Below is a small trained network, with its code and all its weights. Each question gives an input and a class and asks what happens when units are switched off, that is, made to give their printed mean instead of their output.

import numpy as np


def w(rows, s, z=0):
    codes = np.array(rows[::2]) - 128.0
    scale = np.full(codes.shape[1], s)
    scale[-1] = z or s
    return codes * scale


def f(y):
    return np.maximum(y, 0)


def log_softmax(a):
    a = a - a.max(-1, keepdims=True)
    return a - np.log(np.exp(a).sum(-1, keepdims=True))


def net(x, mask):
    res = np.array(x, float).reshape(1, 5) / 4 @ E
    y = f(res @ A[0][:, :-1].T + A[0][:, -1])
    res = res + np.where(mask, y, B[0][:, -1]) @ B[0][:, :-1]
    return log_softmax(res[-1] @ U[:, :-1].T + U[:, -1])


A, B = {}, {}
E = w([
[47,76,67,100,107,168,144,109,144],'x0',
[122,170,68,143,163,51,177,166,87],'x1',
[176,28,93,120,77,76,131,147,59],'x2',
[101,132,22,53,216,119,126,136,135],'x3',
[79,175,112,80,103,9,93,151,161],'x4',
],0.012)
A[0] = w([
[85,65,107,83,57,110,105,90,170,169],'N1',
[164,55,77,145,157,232,162,140,51,45],'N2',
[118,102,75,166,146,157,186,133,58,150],'N3',
[176,157,121,110,195,87,128,125,93,138],'N4',
[42,154,107,61,151,250,115,114,227,116],'N5',
[57,167,69,203,141,85,197,125,95,252],'N6',
[83,146,96,88,106,44,114,106,121,13],'N7',
[72,91,137,206,14,127,160,112,102,85],'N8',
[92,136,48,41,207,81,117,118,132,28],'N9',
],0.012,0.0031)
B[0] = w([
[60,159,132,77,58,152,126,174,105,193],'N1',
[95,158,155,107,118,213,108,13,86,206],'N2',
[135,174,155,164,149,153,116,49,142,176],'N3',
[165,128,120,177,162,79,159,109,178,179],'N4',
[175,68,63,184,248,142,136,103,106,251],'N5',
[173,101,169,156,121,102,93,212,148,198],'N6',
[108,91,76,134,171,182,145,150,129,191],'N7',
[152,176,182,160,145,137,111,139,149,192],'N8',
[174,134,160,152,105,35,146,206,165,224],'N9',
],0.013,0.018)
U = w([
[147,254,199,211,84,66,71,145,141,253],'0',
[118,168,68,56,77,46,187,30,89,93],'1',
[111,109,49,153,151,26,140,201,148,26],'2',
[110,134,79,177,185,169,79,43,80,151],'3',
[7,162,99,71,27,85,89,195,115,89],'4',
],0.0079,0.0049)

Each question gives the input, the list of numbers given to net, and the class t.
The units are the neurons (one row each of A and B). Each row of codes is followed by its name. A weight is (code - 128) times the scale printed after its matrix; where a second scale follows, it is the last column's (A, B and U).
mask holds one flag per neuron, in row order. A switched-off neuron (its flag False) gives its mean, the last column of its row in B, instead of its output. The means were averaged over made-up inputs and are rounded, as every weight is.
A unit's drop is (log p(t) with every unit on - log p(t) with that unit switched off) / (log p(t) with every unit on - log p(t) with every unit switched off).
The circuit of an input: a set's keep is (log p(t) with only the set's units on - log p(t) with every unit switched off) / (log p(t) with every unit on - log p(t) with every unit switched off). Starting from all 9 units, units are removed one at a time, each time the one whose removal leaves the highest keep (on an exact tie, the one counted first), for as long as the keep stays at least 0.8.
circuit, biggest first: the units of the circuit, biggest drop first
most important unit: the unit with the biggest drop
top k neurons: the k neurons with the biggest drops, biggest first
drop when u is switched off: that unit's drop, to one decimal
input [4,4,-3,5,-1], class 2: circuit, biggest first -> (N9)
input [-1,-2,5,2,4], class 4: circuit, biggest first -> (N5 N1)
input [8,1,5,-6,-4], class 0: top 4 neurons -> (N8 N5 N7 N1)
input [1,-1,3,-1,6], class 4: circuit, biggest first -> (N5 N1)
input [-4,-2,-4,3,1], class 2: top 2 neurons -> (N2 N3)
input [5,-8,7,-8,-5], class 0: top 3 neurons -> (N8 N5 N1)
input [-2,1,-1,1,3], class 2: top 3 neurons -> (N2 N8 N3)
input [6,-7,5,5,5], class 4: top 2 neurons -> (N1 N4)
input [-1,7,3,4,0], class 0: top 4 neurons -> (N5 N3 N6 N9)
input [8,8,6,-2,-4], class 0: top 2 neurons -> (N5 N6)
input [-7,-7,-4,8,1], class 2: top 2 neurons -> (N2 N9)
input [6,4,0,4,-1], class 2: top 3 neurons -> (N9 N8 N5)
input [3,-8,-6,-8,4], class 3: top 2 neurons -> (N5 N9)
input [-6,-7,-1,7,2], class 2: most important unit -> N2
input [-1,0,4,7,-1], class 0: top 2 neurons -> (N9 N5)
input [1,0,7,0,5], class 4: top 2 neurons -> (N5 N1)
input [1,5,-2,-2,5], class 2: top 4 neurons -> (N7 N2 N8 N3)
input [-2,-4,-5,-5,-6], class 3: drop when N9 is switched off -> 0.1
input [-5,-6,-4,6,6], class 2: drop when N3 is switched off -> 0.0
input [-1,5,0,-2,3], class 2: drop when N3 is switched off -> 0.3
input [-8,5,-6,8,-8], class 0: circuit, biggest first -> (N9)
input [3,-7,-4,7,6], class 2: drop when N9 is switched off -> 1.6
